N: [5.95 4.22 2.66 5.51 0.37]
P: [-8.50 -1.93 -2.48 -7.30 -4.61]
B: [-8.50 -7.30 -2.49 -4.61 -1.93]
L: [8.94 8.94 1.92 5.73 8.94]
D: [8.03 5.88 2.32 5.67 0.84]
E: [8.91 6.49 6.49 6.49 1.04]
again L:  -> [8.94]
again E:  -> [6.49]
which: [5.95 4.22 2.66 5.51 0.37] -> N
which: [8.91 6.49 6.49 6.49 1.04] -> E
order: [-2.49 -4.61 -1.93 -8.50 -7.30] -> B

C: [-3.29 -3.30 -3.22 -3.16 -2.97 -3.07  2.78 -3.15  2.77 -3.16 -3.16 -3.08
  2.74 -3.22 -3.26 -3.02  2.73  2.74  2.73 -3.06 -3.17  2.84 -3.32 -2.70
 -3.06 -3.20 -2.88 -3.14  2.65 -3.14 -3.00 -3.12 -2.97 -2.97 -3.21  2.73
 -3.16]
R: [-4.45 -4.47 -4.36 -4.28 -4.01 -4.11  3.97 -4.27  3.95 -4.28 -4.28 -4.17
  3.92 -4.36 -4.40 -4.09  3.91  3.91  3.91 -4.15 -4.31  4.10 -4.48 -3.87
 -4.14 -4.34 -4.02 -4.25  3.80 -4.25 -4.04 -4.23 -4.03 -4.01 -4.37  3.91
 -4.29]
U: [ 7.48  7.47  7.48  7.46  7.31  7.17 -8.34  7.46 -8.33  7.46  7.46  7.43
 -8.33  7.47  7.44  7.43 -8.34 -8.33 -8.34  7.42  7.53 -8.32  7.44  8.09
  7.43  7.47  7.82  7.46 -8.33  7.45  7.33  7.45  7.41  7.33  7.56 -8.34
  7.46]
A: [ 0.00  0.01  0.00  0.01  0.07  0.12  0.06  0.02  0.04  0.01  0.02  0.03
  0.05  0.01  0.02  0.03  0.07  0.03  0.06  0.03 -0.01  0.17  0.02 -0.30
  0.03  0.01 -0.14  0.01  0.03  0.02  0.07  0.02  0.03  0.06 -0.03  0.07
  0.01]
Q: [ 0.46  0.47  0.45  0.45  0.48  0.55 -0.19  0.45 -0.21  0.45  0.45  0.45
 -0.20  0.45  0.47  0.44 -0.17 -0.21 -0.18  0.45  0.42 -0.08  0.48  0.04
  0.45  0.45  0.23  0.45 -0.20  0.45  0.48  0.45  0.44 -0.21 -0.21 -0.17
  0.45]
M: [ 0.89  0.89  0.88  0.89  0.92  0.96 -1.12  0.89 -1.13  0.89  0.89  0.89
 -1.13  0.89  0.90  0.89 -1.10 -1.14 -1.11  0.90  0.87 -1.00  0.90  0.62
  0.89  0.89  0.76  0.89 -1.14  0.89  0.92  0.89  0.89  0.92  0.86 -1.10
  0.89]
H: [ 0.29  0.30  0.24  0.17 -0.07 -0.08 -0.82  0.16 -0.77  0.17  0.17  0.09
 -0.76  0.23  0.24  0.03 -0.80 -0.73 -0.78  0.07  0.22 -1.14  0.29  0.38
  0.07  0.21  0.23  0.15 -0.65  0.14 -0.05  0.13 -0.01 -0.06  0.29 -0.80
  0.17]
Y: [-0.09 -0.10 -0.11 -0.15 -0.38 -0.51 -0.46 -0.16 -0.39 -0.15 -0.16 -0.21
 -0.40 -0.12 -0.15 -0.23 -0.48 -0.37 -0.45 -0.23 -0.06 -0.86 -0.13  0.72
 -0.22 -0.13  0.27 -0.16 -0.33 -0.18 -0.36 -0.18 -0.26 -0.36 -0.01 -0.48
 -0.15]
W: [-5.83 -5.83 -5.84 -5.86 -5.96 -6.04  4.04 -5.86  4.10 -5.86 -5.86 -5.89
  4.08 -5.84 -5.86 -5.89  4.01  4.12  4.03 -5.89 -5.81  3.63 -5.86 -5.22
 -5.89 -5.85 -5.57 -5.86  4.14 -5.87 -5.96 -5.87 -5.90 -5.95 -5.77  4.01
 -5.86]
V: [ 6.78  6.79  6.73  6.67  6.44  6.46 -5.88  6.66 -5.87  6.67  6.66  6.58
 -5.85  6.72  6.74  6.53 -5.83 -5.84 -5.84  6.57  6.70 -5.92  6.79  6.56
  6.56  6.71  6.59  6.65 -5.77  6.64  6.46  6.63  6.48  6.44  6.76 -5.83
  6.67]
which: [-4.45 -4.47 -4.36 -4.28 -4.01 -4.11  3.97 -4.27  3.95 -4.28 -4.28 -4.17
  3.92 -4.36 -4.40 -4.09  3.91  3.91  3.91 -4.15 -4.31  4.10 -4.48 -3.87
 -4.14 -4.34 -4.02 -4.25  3.80 -4.25 -4.04 -4.23 -4.03 -4.01 -4.37  3.91
 -4.29] -> R
which: [ 0.29  0.30  0.24  0.17 -0.07 -0.08 -0.82  0.16 -0.77  0.17  0.17  0.09
 -0.76  0.23  0.24  0.03 -0.80 -0.73 -0.78  0.07  0.22 -1.14  0.29  0.38
  0.07  0.21  0.23  0.15 -0.65  0.14 -0.05  0.13 -0.01 -0.06  0.29 -0.80
  0.17] -> H
which: [ 0.00  0.01  0.00  0.01  0.07  0.12  0.06  0.02  0.04  0.01  0.02  0.03
  0.05  0.01  0.02  0.03  0.07  0.03  0.06  0.03 -0.01  0.17  0.02 -0.30
  0.03  0.01 -0.14  0.01  0.03  0.02  0.07  0.02  0.03  0.06 -0.03  0.07
  0.01] -> A
order: [-1.14 -0.82 -0.80 -0.80 -0.78 -0.77 -0.76 -0.73 -0.65 -0.08 -0.07 -0.06
 -0.05 -0.01  0.03  0.07  0.07  0.09  0.13  0.14  0.15  0.16  0.17  0.17
  0.17  0.17  0.21  0.22  0.23  0.23  0.24  0.24  0.29  0.29  0.29  0.30
  0.38] -> H

F: [ 0.00 -1.90 -4.77  5.83 -1.33  3.72  4.97 -1.95 -2.94  4.64 -4.18 -2.40
 -3.09 -0.75  2.70  5.80  1.43  2.12  2.95  2.25 -1.76 -6.36  3.36  5.80
 -3.99  1.90  1.54  0.17 -6.50 -3.64 -2.44  2.46 -3.70  1.53 -6.14  0.00
  5.73  4.39 -0.86  5.80  0.00  1.91 -1.80 -1.50  2.43 -0.98  3.79  0.79
  0.00 -3.15  5.80 -0.30  0.13  4.46  0.55 -0.78 -5.29  3.66  0.97  0.00
 -1.40]
X: [-2.58 -8.11  0.06 -0.72  0.00  0.00 -0.57  0.00  1.00  5.40  0.00 -3.94
  6.25 -4.60  0.60  0.00  1.31  0.00  1.07  0.00  5.26 -0.75  2.59  0.09
  3.85 -0.52  0.00  0.02  1.54 -4.94  5.62 -5.06  0.72 -0.42  6.20  0.00
 -0.99  5.22 -2.22  0.00 -4.46  0.00  0.78 -1.32 -2.84  1.20  0.00  0.00
  5.66  1.53 -4.30  3.28  0.35  5.42 -6.86  4.96  4.15  0.84 -0.48  7.56
 -1.40]
K: [-2.58 -8.11  0.06 -0.72  0.00  0.00 -0.57  0.00  1.00  5.40  0.00  1.00
  6.25 -4.60  0.60  0.00  1.31  0.00  1.07  0.00  5.26 -0.75  2.59  0.09
  3.85 -0.52  0.00  0.02  1.54 -4.94  5.62 -5.06  0.72 -0.42  6.20  0.00
 -0.99  5.22 -2.22  0.00 -4.46  0.00  0.78 -1.32 -2.84  1.20  0.00  0.00
  5.66  1.53 -4.30  3.28  0.35  1.00 -6.86  1.00  4.15  0.84 -0.48  7.56
  6.70]
which: [-2.58 -8.11  0.06 -0.72  0.00  0.00 -0.57  0.00  1.00  5.40  0.00 -3.94
  6.25 -4.60  0.60  0.00  1.31  0.00  1.07  0.00  5.26 -0.75  2.59  0.09
  3.85 -0.52  0.00  0.02  1.54 -4.94  5.62 -5.06  0.72 -0.42  6.20  0.00
 -0.99  5.22 -2.22  0.00 -4.46  0.00  0.78 -1.32 -2.84  1.20  0.00  0.00
  5.66  1.53 -4.30  3.28  0.35  5.42 -6.86  4.96  4.15  0.84 -0.48  7.56
 -1.40] -> X
which: [-2.58 -8.11  0.06 -0.72  0.00  0.00 -0.57  0.00  1.00  5.40  0.00  1.00
  6.25 -4.60  0.60  0.00  1.31  0.00  1.07  0.00  5.26 -0.75  2.59  0.09
  3.85 -0.52  0.00  0.02  1.54 -4.94  5.62 -5.06  0.72 -0.42  6.20  0.00
 -0.99  5.22 -2.22  0.00 -4.46  0.00  0.78 -1.32 -2.84  1.20  0.00  0.00
  5.66  1.53 -4.30  3.28  0.35  1.00 -6.86  1.00  4.15  0.84 -0.48  7.56
  6.70] -> K
again X:  -> [0.00]
which: [ 0.00 -1.90 -4.77  5.83 -1.33  3.72  4.97 -1.95 -2.94  4.64 -4.18 -2.40
 -3.09 -0.75  2.70  5.80  1.43  2.12  2.95  2.25 -1.76 -6.36  3.36  5.80
 -3.99  1.90  1.54  0.17 -6.50 -3.64 -2.44  2.46 -3.70  1.53 -6.14  0.00
  5.73  4.39 -0.86  5.80  0.00  1.91 -1.80 -1.50  2.43 -0.98  3.79  0.79
  0.00 -3.15  5.80 -0.30  0.13  4.46  0.55 -0.78 -5.29  3.66  0.97  0.00
 -1.40] -> F

dopo: [ 1.47 -0.90 -1.44  0.28 -2.18]
Divi: [-2.94 -2.81  0.46  1.06 -1.96]
turus: [ 1.81 -0.11 -0.95  0.09 -0.28]
Bes: [-3.35 -0.59  3.72 -0.16 -1.73]
bot: [ 7.52  6.05  2.24 -9.25  1.00]
Tep: [-2.55  0.78  5.13 -1.37  1.99]
kavez: [-2.18 -1.43  1.47  0.28 -0.90]
sofe: [-0.25 -4.23  0.55  0.31 -0.50]
Fef: [-1.71  2.32  6.40 -2.23  3.37]
order: [-2.18 -1.43 -0.90  0.28  1.47] -> kavez
which: [-0.25 -4.23  0.55  0.31 -0.50] -> sofe

golu: [-0.39 -2.44 -7.24 -7.58]
Lazuf: [-0.50  7.61  7.14  3.89]
mapif: [-7.51  8.98  0.69 -0.11]
Ses: [ 4.43 -7.17 -7.13 -3.55]
Marum: [ 7.61 -0.50  3.89  7.15]
les: [ 4.16 -4.30 -3.51  8.66]
fopa: [ 4.77 -3.92 -8.17  4.99]
Pulev: [ 7.57 -6.64  4.42  2.20]
sem: [-3.34  0.85  4.78  9.83]
Dizuk: [ 2.00  6.99 -7.67 -3.40]
vupu: [-0.39 -2.44 -6.35 -8.80]
which: [ 4.43 -7.17 -7.13 -3.55] -> Ses
which: [-3.34  0.85  4.78  9.83] -> sem
order: [ 9.83 -3.34  0.85  4.78] -> sem
order: [ 7.15  3.89 -0.50  7.61] -> Marum

Mut: [-3.26 -3.23 -3.23 -3.23 -3.23 -2.42 -3.23]
Zize: [-4.34 -0.82 -0.60 -3.07 -3.81  0.64 -4.09]
kavut: [ 8.03 -2.35 -2.16  0.40  7.13  1.98  7.18]
zufun: [ 1.92  1.97  1.24  3.05  1.73 -2.20  1.89]
Sof: [ 0.47 -6.82 -4.49 -6.43  0.50  9.34  1.07]
Dipod: [ 1.74  1.24  3.05  1.92  1.89 -2.20  1.97]
Lir: [-4.96  5.24  3.44  4.76 -4.48 -8.36 -4.73]
order: [ 1.89 -2.20  1.73  3.05  1.24  1.97  1.92] -> zufun
order: [-2.35 -2.16  0.40  1.98  7.13  7.18  8.03] -> kavut
which: [-4.34 -0.82 -0.60 -3.07 -3.81  0.64 -4.09] -> Zize
again Mut:  -> [-3.23]
which: [-4.96  5.24  3.44  4.76 -4.48 -8.36 -4.73] -> Lir
which: [ 8.03 -2.35 -2.16  0.40  7.13  1.98  7.18] -> kavut

